Each row has a hidden value. The values are split into ranges, and the tier after each row names the range that its value falls in. Each part has its own value, ranges and names.
-182	109	-31	-77	-72	43	-29	-28	96	-182	281	-44	126	71	-385	-141	237	241	-331	122	-91	-29	-28	-62	31	96	-15	53	159	278	37	-85	-50	-128	333	200	196	126	-66	128	-37	-153	395	-60	26	-250	36	-28	-255	35	-68	-263	-56	13	143 => S
-19	-185	-180	19	14	-46	-162	114	-8	376	-72	148	-160	190	-28	100	54	2	83	-21	135	48	-39	-158	46	119	-96	74	130	-19	-42	-63	133	-35	-40	207	-42	-16	37	-218	280	94	-229	-45	13	32	41	-12	-68	7	-163	-63	-173	-20	87 => E
-24	-18	-27	6	40	-19	-49	102	22	-36	-37	74	20	7	14	32	-41	-3	79	17	100	-109	-8	-72	3	44	45	17	-24	77	-5	-59	-167	-11	-13	39	102	-33	-3	29	29	39	12	100	66	-39	101	61	34	-76	38	114	84	-28	-53 => M
29	-71	44	-114	182	-211	-356	76	24	145	-136	-148	93	-251	-3	-30	86	60	225	-249	265	81	93	-59	250	14	-178	113	-40	-116	170	-108	33	-160	-37	60	-74	163	142	102	171	81	86	-17	-134	-100	144	12	-189	47	123	-116	-17	75	-41 => H
-10	15	-34	-119	161	34	-62	123	-122	-48	21	21	4	-109	23	58	77	30	42	-57	33	8	-33	36	-24	-36	103	74	-65	73	31	-214	-81	-134	31	31	-144	-36	-60	58	45	-13	-6	-88	-57	-57	17	99	-125	-1	-21	19	34	40	-17 => R
74	-36	-104	14	115	-41	-31	67	86	108	33	74	26	167	-79	36	71	62	62	-112	161	-12	91	-5	-56	121	81	118	33	-9	72	14	-89	-149	-11	-32	25	57	-97	45	195	56	-54	-37	-8	43	132	128	-8	-80	101	-53	111	39	-74 => Z
-82	-289	-327	-2	-178	-18	-230	241	15	67	24	435	-51	-38	166	-14	-151	-3	-71	-189	-143	17	157	32	134	-249	-115	100	95	63	-61	182	-133	202	-206	154	-15	46	-171	130	60	568	-200	21	-31	330	13	11	-67	-148	-78	167	110	66	202 => J
-70	133	36	-76	139	93	79	144	-74	33	103	-103	166	-60	8	20	-84	-21	-99	3	-44	-126	-64	-3	-27	148	-100	-77	165	-137	87	-238	-37	-9	13	77	-168	122	-152	190	-108	-118	17	-61	-2	26	-157	78	-136	-36	39	69	-155	49	-164 => P
-24	-171	-9	-169	198	-78	-109	158	-62	-214	46	-29	39	-247	133	37	76	70	74	-81	65	9	-90	63	52	-86	88	84	-208	74	19	-198	-172	-136	-86	-25	-209	56	-149	19	124	-28	29	-36	-29	9	51	123	-72	-63	-40	26	22	107	-47 => M
-9	-68	-98	31	49	40	74	40	66	33	-38	127	53	89	-27	56	-63	24	2	-23	75	-117	3	-41	-42	91	-3	8	-26	14	17	-47	-176	-56	-2	46	93	-7	-84	88	136	67	-32	48	17	-6	64	-8	40	-115	-5	108	78	36	-76 => R
-79	28	-31	-28	151	108	80	186	-77	126	-43	15	-42	13	-36	73	55	-2	85	18	-14	93	-105	23	-15	74	111	131	101	53	88	-153	-5	-49	82	29	-126	-53	-23	-55	-13	-52	-8	-62	-6	-82	-76	6	-113	-19	-40	-24	32	12	17 => X
41	-37	-17	94	113	28	22	-54	170	-25	41	42	3	-2	-50	1	139	74	-42	-134	19	64	22	193	-103	80	202	36	-17	74	13	-135	-103	-144	62	20	106	43	-210	-141	104	66	7	-143	-98	-108	147	53	-5	65	-64	-146	-76	4	-42 => R
-18	-88	-99	-89	93	-5	-95	191	-105	130	14	65	12	-16	31	74	111	49	38	-55	2	-14	3	-37	47	14	-45	50	77	34	38	-94	-6	-64	-27	61	-93	16	-23	24	82	52	8	-43	-8	7	5	0	-79	-35	-1	51	-39	18	58 => R
-18	185	230	-151	67	85	27	-24	-213	-370	56	-420	50	-660	113	-89	182	78	-184	-323	-27	228	-28	178	254	-59	-280	-38	-275	-16	113	-249	143	-233	-18	130	-139	243	35	61	-349	-61	187	-319	-158	-135	178	65	-448	142	61	-228	-413	89	-126 => R
-20	-135	-112	-124	37	23	-48	131	-21	-14	42	133	61	32	11	49	24	14	8	-36	17	-69	75	-57	37	29	-89	65	-5	124	63	-18	-84	-22	-45	92	-59	-24	-4	19	112	60	-32	10	78	24	145	-53	-19	-28	7	-78	-12	-57	82 => Z
86	-275	-92	-249	138	31	6	155	-36	-234	149	-22	189	-12	87	12	58	-7	7	-75	78	-177	-6	31	128	55	-22	-20	-156	116	159	-44	-147	-79	-96	110	-96	52	-81	-39	140	-44	-28	-24	116	85	306	-46	52	-35	94	-168	-134	-52	-2 => H
-42	52	42	68	133	-84	14	45	-89	111	46	47	-16	-96	109	62	209	-14	68	-83	-6	159	106	112	-111	48	75	73	161	4	-19	-130	-11	-105	70	-174	-95	-58	-154	-22	65	63	48	-82	-255	-96	-18	-121	-100	175	-119	-142	-104	-49	-41 => H
3	-107	-168	3	23	60	25	124	-136	170	-48	168	-44	140	-26	51	0	26	41	-2	65	-56	-35	-132	-18	10	-80	57	12	31	-5	-50	-76	-30	-35	47	-18	-11	46	70	100	80	-25	11	46	2	4	52	24	-77	24	186	120	0	-22 => P
-9	-28	-59	-55	78	41	-76	102	-37	6	-35	83	12	-3	5	9	17	-5	70	-27	20	-48	22	8	6	13	88	9	40	111	28	-75	-77	-37	35	95	58	-71	-14	13	30	62	-11	-15	-9	-53	91	26	-18	7	33	79	51	-37	2 => M
-91	124	-80	-9	73	83	38	56	-29	-43	-81	117	-2	32	-38	33	-92	-58	-8	18	5	-150	-59	-56	-44	-6	12	22	-2	106	30	-129	-179	-4	55	99	62	-69	21	82	-53	71	-54	50	15	-63	15	53	0	-132	-28	117	77	-42	-14 => N
74	-89	-105	13	38	-113	-25	79	141	47	59	38	137	258	-69	21	-13	24	78	15	176	-147	74	-144	-65	178	-84	88	7	-1	62	71	-182	-24	-100	82	134	90	-32	-44	67	37	-20	206	175	87	249	161	44	-159	158	-105	109	-53	-98 => S
-8	12	20	-80	161	-93	-216	108	-37	89	-147	-26	105	-130	-7	-16	9	0	196	-140	129	-19	79	-44	142	77	-58	87	66	-16	105	-104	-5	-86	40	31	-37	36	106	154	61	26	62	10	-109	-61	86	-10	-172	-5	142	23	94	53	-38 => M
-5	100	61	-181	-8	53	-108	72	7	-187	41	106	82	19	-176	23	-63	-32	-38	62	81	-9	66	-130	56	54	91	107	65	108	43	-82	-53	-86	56	22	87	-105	90	84	20	-84	108	114	55	-93	135	18	-85	5	24	-118	83	-51	16 => X
9	28	-102	-50	45	35	-20	-2	42	-68	0	96	33	92	-31	21	116	87	-55	-27	79	-69	95	-91	-75	91	-46	35	-65	175	28	-27	-92	-92	8	80	62	-13	48	-2	120	69	-7	-17	30	-19	176	-4	-26	-52	-15	-157	-50	-39	61 => J
-155	144	-28	-77	-48	212	-2	-6	122	-206	217	-115	7	35	-368	-220	106	170	-310	97	-20	-56	-141	16	51	170	273	-58	148	238	101	-136	-14	-185	405	374	317	100	-68	53	-46	-155	201	-225	31	-213	87	-8	-264	94	-65	-280	-170	50	94 => J
-42	20	49	90	150	47	165	11	57	-59	63	90	125	-10	18	133	229	-58	6	-48	-160	101	-12	208	-157	-48	141	159	48	158	10	-188	-131	-17	94	-49	-34	-36	-170	-247	-110	92	138	65	-119	-159	14	-111	8	54	-137	-218	-47	-89	70 => S
1	181	-115	205	133	497	358	-29	4	129	-323	-26	-79	334	-182	-22	-150	-25	-15	168	-207	156	-298	169	-240	322	345	242	44	199	269	-170	-21	64	392	394	-214	-51	176	-70	-208	-58	132	-177	199	-38	-528	-66	-100	14	110	23	95	143	102 => R
88	-8	10	7	38	-96	-303	18	84	12	-194	34	89	-36	-76	134	-31	-80	211	-85	195	-84	6	-40	219	82	87	116	-82	42	-17	-139	-46	-74	86	202	111	-93	120	-23	92	55	-2	174	-54	-84	167	-25	-172	-37	11	3	33	46	40 => H
86	18	-20	106	56	23	-131	-50	84	16	-248	-72	81	116	-65	8	-12	-48	193	0	133	-59	-89	-2	82	179	132	80	-71	112	108	-93	-53	1	166	294	124	-28	185	-93	-12	31	98	112	57	-85	21	-24	-35	12	139	26	32	46	12 => H
93	6	106	-397	130	86	-326	19	78	-500	-41	165	63	-118	-200	9	-46	-119	-62	-37	13	73	13	18	255	-94	262	213	-18	256	61	-149	-36	-146	-39	-44	-78	-137	141	-108	114	-102	101	73	-29	-89	237	-25	-2	27	-106	-374	-110	-133	201 => N
30	35	-48	-29	82	-52	-213	-83	63	87	-126	35	-87	59	-26	121	54	-32	147	77	171	86	17	-68	-36	71	88	61	-49	90	-78	-147	-14	-90	53	195	-3	-230	16	-180	223	32	-157	84	-105	-135	72	-14	-104	120	-272	-203	-155	-99	33 => P
-37	56	-8	53	142	21	10	8	48	48	-3	85	74	-39	-21	48	84	-19	28	-2	-96	21	26	102	-101	17	-25	95	47	122	0	-233	-155	34	69	38	-63	-73	-61	-93	-112	68	76	48	-102	-198	58	-70	-126	68	-131	-202	-45	-145	61 => N
-12	130	-68	-89	89	26	-288	114	-48	144	-85	-23	-324	-87	61	-25	216	234	-79	88	129	80	11	-184	-102	109	56	-84	15	178	2	-141	47	-134	-12	131	-18	-40	231	-109	180	47	24	-246	91	-110	-48	42	-41	102	-149	-107	-374	-91	188 => R
-154	107	19	53	39	192	210	86	-22	3	-26	-46	-51	24	-148	30	48	15	-28	76	-27	87	-171	19	-9	130	143	129	50	149	117	-133	-17	-67	255	139	12	-29	31	-50	-83	-112	114	-82	71	-181	-100	-80	-127	16	-48	-77	3	30	42 => X
-251	-39	-86	-92	-27	342	-43	381	289	265	89	330	243	-191	-45	28	-439	-20	-113	-182	-197	-48	236	-42	-108	-147	-173	228	266	-125	144	-71	-202	217	-130	342	-287	332	-109	304	-142	446	-172	36	223	252	-198	-35	-212	-72	-57	-281	61	18	227 => S
-4	109	-55	-14	184	268	56	-53	28	-125	-164	80	73	63	-34	-38	-98	-88	53	-36	61	-180	-79	51	-11	83	146	-21	-82	213	36	-227	-125	17	151	180	-47	-88	73	9	16	3	-148	-83	-76	-92	101	-47	-35	4	-53	-87	-60	-72	-4 => E
28	-159	-179	58	13	135	143	109	-260	608	77	129	-142	159	-158	-38	-138	88	-84	32	138	-14	-88	-215	-24	51	-377	-93	122	-290	26	-197	-6	-51	33	107	-67	69	59	340	142	43	76	-155	-21	-190	-220	-17	-106	75	41	430	99	24	-219 => N
-24	77	-18	-51	61	16	-68	89	1	66	74	-32	6	83	-105	22	35	17	27	41	133	-4	-18	-74	9	89	45	38	76	27	47	-106	-14	-62	77	117	11	-27	-25	7	49	-56	-18	-4	25	-86	42	104	-103	24	-5	-60	-22	-33	-54 => M
-86	-46	-67	22	-16	1	30	111	50	-99	-24	192	113	32	35	106	-29	-49	19	-23	43	-162	-39	-69	36	-74	13	23	-39	84	1	-61	-212	61	-41	10	173	-35	-53	-3	25	160	-10	199	27	-13	102	-13	126	-187	-38	151	124	14	2 => R
131	185	-76	-117	222	146	-308	-77	129	277	39	-195	-147	145	-117	48	181	187	109	94	465	228	-57	-167	-80	-64	76	8	-187	-14	-31	-266	64	-108	1	310	-266	-61	52	-124	346	38	-238	-86	-108	-198	-117	287	-171	192	-340	-359	-295	-69	-38 => M
81	-304	-206	-29	38	-58	-35	143	-196	358	34	220	-94	245	-67	41	69	-30	126	-68	115	18	55	-110	103	18	-179	107	134	-19	30	68	32	-68	-48	-35	-66	-42	45	37	256	73	-27	-33	-14	-25	108	-60	55	38	89	153	125	-97	-15 => X
-102	-68	60	51	-82	-28	-135	-295	183	-505	-118	232	220	-47	91	-259	-80	-98	-114	-9	-97	81	44	30	79	-19	-132	-1	48	239	-98	-98	-95	296	-68	-83	49	-1	-9	-133	-16	146	133	201	-275	-37	108	-211	85	162	-225	-328	-170	-88	25 => S
-14	-270	-266	25	-94	-45	-51	175	-130	324	-6	336	-118	215	-60	23	-36	27	4	-32	26	-68	42	-228	17	-59	-299	95	96	11	-19	76	-82	35	-150	52	63	41	103	49	119	222	-13	66	141	32	81	46	102	-118	74	259	194	-77	58 => Z
-64	147	57	-56	82	144	-55	123	-9	-20	-41	11	-44	-66	-13	16	15	86	16	41	173	51	-35	-122	-18	61	170	13	40	41	-4	-155	-28	-72	21	-71	-78	-6	38	102	130	-66	9	-61	-16	-66	-97	56	-20	40	-97	-28	-66	33	-44 => P
16	-116	-144	18	3	11	-35	78	-86	274	-32	98	-198	163	-106	58	-53	10	74	44	189	-15	-62	-166	48	51	-93	44	0	-17	-21	-15	-44	-95	-3	116	9	-61	59	46	205	8	-81	-14	85	-86	8	61	20	-11	-28	192	40	-64	-63 => Z
-25	-128	-107	42	-93	-67	-221	56	11	37	-93	230	-34	-31	61	44	-62	-31	57	-75	47	-9	74	-55	75	-53	-70	75	-48	111	-56	-50	-66	84	-24	177	54	-70	58	-32	78	252	-61	64	8	8	92	-24	-66	11	-48	84	48	-4	99 => S
129	-106	-161	-79	161	28	-149	-180	255	-119	-129	159	41	235	-41	31	18	-17	65	-44	214	-132	90	-27	-29	197	93	27	-156	214	-18	-55	-110	-106	-10	172	13	-132	-3	-185	426	49	-286	2	-74	23	335	-80	41	-7	-191	-399	-209	-102	74 => X
-37	-149	-28	-110	73	-192	-308	173	93	161	-97	15	196	-93	-63	-44	-51	6	208	-206	156	-15	186	-94	289	105	-198	169	170	-82	181	82	12	-43	-18	68	-6	154	90	204	150	107	65	94	-48	52	169	-93	-193	-45	200	-111	122	70	30 => M
-27	-102	-50	49	-29	-18	-67	88	-100	18	-84	122	-215	-169	162	26	13	57	28	-40	94	57	6	-29	34	18	20	-45	-99	77	-93	-65	-67	-59	-41	-7	46	-102	5	14	138	116	-41	-110	-42	-46	59	-56	-37	53	-103	178	-74	11	-16 => J
-41	-121	-26	27	148	92	67	239	-114	364	32	-15	-24	-176	84	62	-109	86	86	-36	161	-61	-61	-10	29	44	73	-121	88	-267	-17	-151	-132	-156	105	39	-70	67	-200	443	229	66	42	-113	-158	-37	-302	-138	-153	20	-37	438	34	208	-223 => S
-36	-55	-131	-35	52	7	55	149	-162	98	62	144	-77	51	27	51	25	-51	15	-1	-40	9	14	22	-23	-15	39	51	127	38	10	-8	-91	-69	33	3	-2	-111	-117	68	34	98	-41	-23	-74	5	14	-40	-53	-13	-40	97	51	-53	-14 => N
33	-73	-73	-48	102	26	-6	133	-106	144	52	61	-36	36	1	118	46	-15	87	-21	94	15	-11	7	8	2	83	56	20	-19	8	-88	-58	-126	41	46	-75	-82	-102	71	147	30	-41	-24	-55	-38	-26	-2	-63	19	-33	111	33	14	-56 => Z
-36	25	-73	18	81	129	39	-10	74	-158	-89	146	106	68	-10	31	-73	-93	26	-27	56	-197	-76	5	36	1	65	6	-91	168	10	-155	-202	62	47	98	55	-67	0	-25	21	81	-95	85	-33	-61	134	-43	62	-94	-82	-28	-3	-61	13 => R
-16	-134	-56	18	67	127	-14	90	59	228	-7	106	37	-101	104	49	-186	38	3	4	199	-168	-45	-71	52	5	-26	-258	-16	-186	-53	-207	-173	20	13	149	75	-32	-138	273	282	176	-75	-2	-146	-88	-148	-194	-5	25	-185	332	-116	97	-159 => X
-117	-36	-39	119	-31	24	-96	182	3	27	-170	213	-219	-217	163	29	-109	89	33	-98	93	-84	26	-66	-28	25	85	-10	-100	119	-71	-80	-165	-13	-46	-30	43	10	61	118	124	165	-67	-151	119	13	-4	38	59	-67	2	321	58	64	33 => M
-2	-131	-24	-78	-32	-133	-223	92	43	-127	-70	159	145	-81	14	-19	-83	-27	40	-86	56	-31	78	-72	195	-1	-60	76	57	1	20	-1	-100	26	-94	-30	115	20	13	98	70	138	101	187	-67	56	144	-48	-43	-86	46	35	96	60	4 => H
16	-169	-78	11	23	40	-56	94	-94	181	-98	111	-114	-69	85	48	-70	29	82	-7	144	-63	-39	-97	28	30	-14	-106	-64	-37	-61	-123	-81	-76	-8	133	86	-78	23	89	197	101	-42	-36	-24	-78	-1	-79	-6	37	-55	306	-15	41	-81 => X
-19	-50	-101	-12	29	22	-57	111	-22	31	-67	134	-27	19	19	83	-20	1	65	-27	59	-77	13	-45	11	22	36	53	-38	101	4	-52	-118	-37	0	91	26	-72	5	30	90	91	-62	21	52	-6	74	16	-4	-66	-7	103	61	-9	30 => R
-75	11	-123	143	30	61	225	25	143	78	67	97	68	258	-157	-1	0	94	-53	6	159	-110	-39	-99	-111	192	2	75	22	17	8	-29	-177	-60	88	0	134	103	-130	70	125	2	-50	29	16	-14	113	65	-49	-172	-25	-87	130	63	-124 => E
2	40	-34	-109	166	-1	-168	101	-82	159	81	-45	-144	-50	-2	74	224	76	16	-51	76	276	-20	56	-54	-35	148	109	73	-5	40	-201	127	-166	21	48	-245	-29	-113	-135	180	16	-79	-216	-131	-70	-116	136	-150	161	-184	-184	-191	14	30 => P
-49	152	-53	36	75	216	40	-16	107	169	44	-25	8	209	-59	43	0	25	89	113	336	34	-79	-157	-59	-11	85	-50	-5	-36	-32	-128	-57	42	60	133	-51	-71	-75	36	221	51	-217	75	-117	-112	-123	51	5	78	-268	-131	-103	-35	-136 => Z
14	-118	-95	-21	89	50	-25	54	28	51	-82	111	20	52	-4	64	-78	-47	103	-6	102	-116	-30	-23	71	67	23	4	-40	56	-1	-85	-134	-29	27	125	22	-98	-28	33	159	48	-92	54	-29	-48	91	-87	-16	-39	-66	64	3	-27	-22 => J
8	10	-81	-28	73	61	-22	73	7	20	-68	112	7	81	-54	45	-19	12	40	-6	55	-64	12	-47	-36	80	63	65	3	92	36	-76	-107	-63	26	71	40	-59	23	34	67	33	-21	17	38	-31	74	39	-19	-68	26	35	80	-9	3 => N
-7	-48	42	93	30	285	74	-91	159	87	294	146	228	-187	-120	-228	-225	77	-341	-122	-178	-6	69	271	-180	-20	44	-213	218	-225	-76	-412	-163	27	157	195	46	207	-443	356	-88	178	155	-235	-313	-161	-180	-58	-278	310	-129	31	-95	101	-224 => M
32	-93	-129	-78	80	27	-105	69	-36	118	-46	118	0	53	7	38	27	39	36	9	50	-68	44	-73	-12	48	-49	-20	17	71	9	-89	-78	-47	-9	137	9	-80	28	29	148	89	-25	2	-15	-49	68	-59	-31	12	-50	27	-47	-53	43 => R
82	-288	-185	-20	65	-65	68	-51	165	-22	61	167	58	283	-84	7	9	23	-16	-71	168	-97	62	-69	3	186	-149	103	-83	57	40	76	-156	-98	-130	-23	-1	67	-107	-94	347	1	-134	37	61	76	336	-15	116	-100	-26	-264	-39	-78	-50 => N
-12	-81	-29	-19	36	18	-129	54	61	-36	-9	155	83	-61	38	-19	23	-18	47	-113	-55	12	130	76	-41	-40	29	65	40	141	28	-81	-84	38	-24	99	26	-6	-37	-76	-17	171	4	-5	-5	-38	155	7	-1	94	28	-90	27	-83	68 => M
-22	-77	-24	13	71	168	54	5	134	-192	-125	152	82	39	-45	28	-82	-77	40	-33	61	-174	-99	30	102	53	156	16	-96	202	27	-116	-181	17	67	80	109	-57	26	-66	94	18	-27	55	26	-91	159	-127	128	-71	-54	-8	-12	-41	41 => J
53	12	-11	167	50	-10	64	-142	215	-123	-110	70	42	139	-97	95	33	-13	18	-34	59	46	-34	96	-96	159	180	185	-119	117	1	-77	-154	-93	85	39	82	-18	-85	-167	95	24	42	82	2	-52	64	32	26	-55	-59	-144	31	44	-26 => P
100	-59	-43	-191	-18	27	-240	198	-130	116	24	230	-8	113	-185	-8	-78	-32	19	0	82	18	97	-208	62	-46	11	125	201	-17	55	-37	10	-64	-95	-15	59	-22	192	90	43	45	120	84	115	-30	98	137	43	28	171	92	190	-99	24 => P
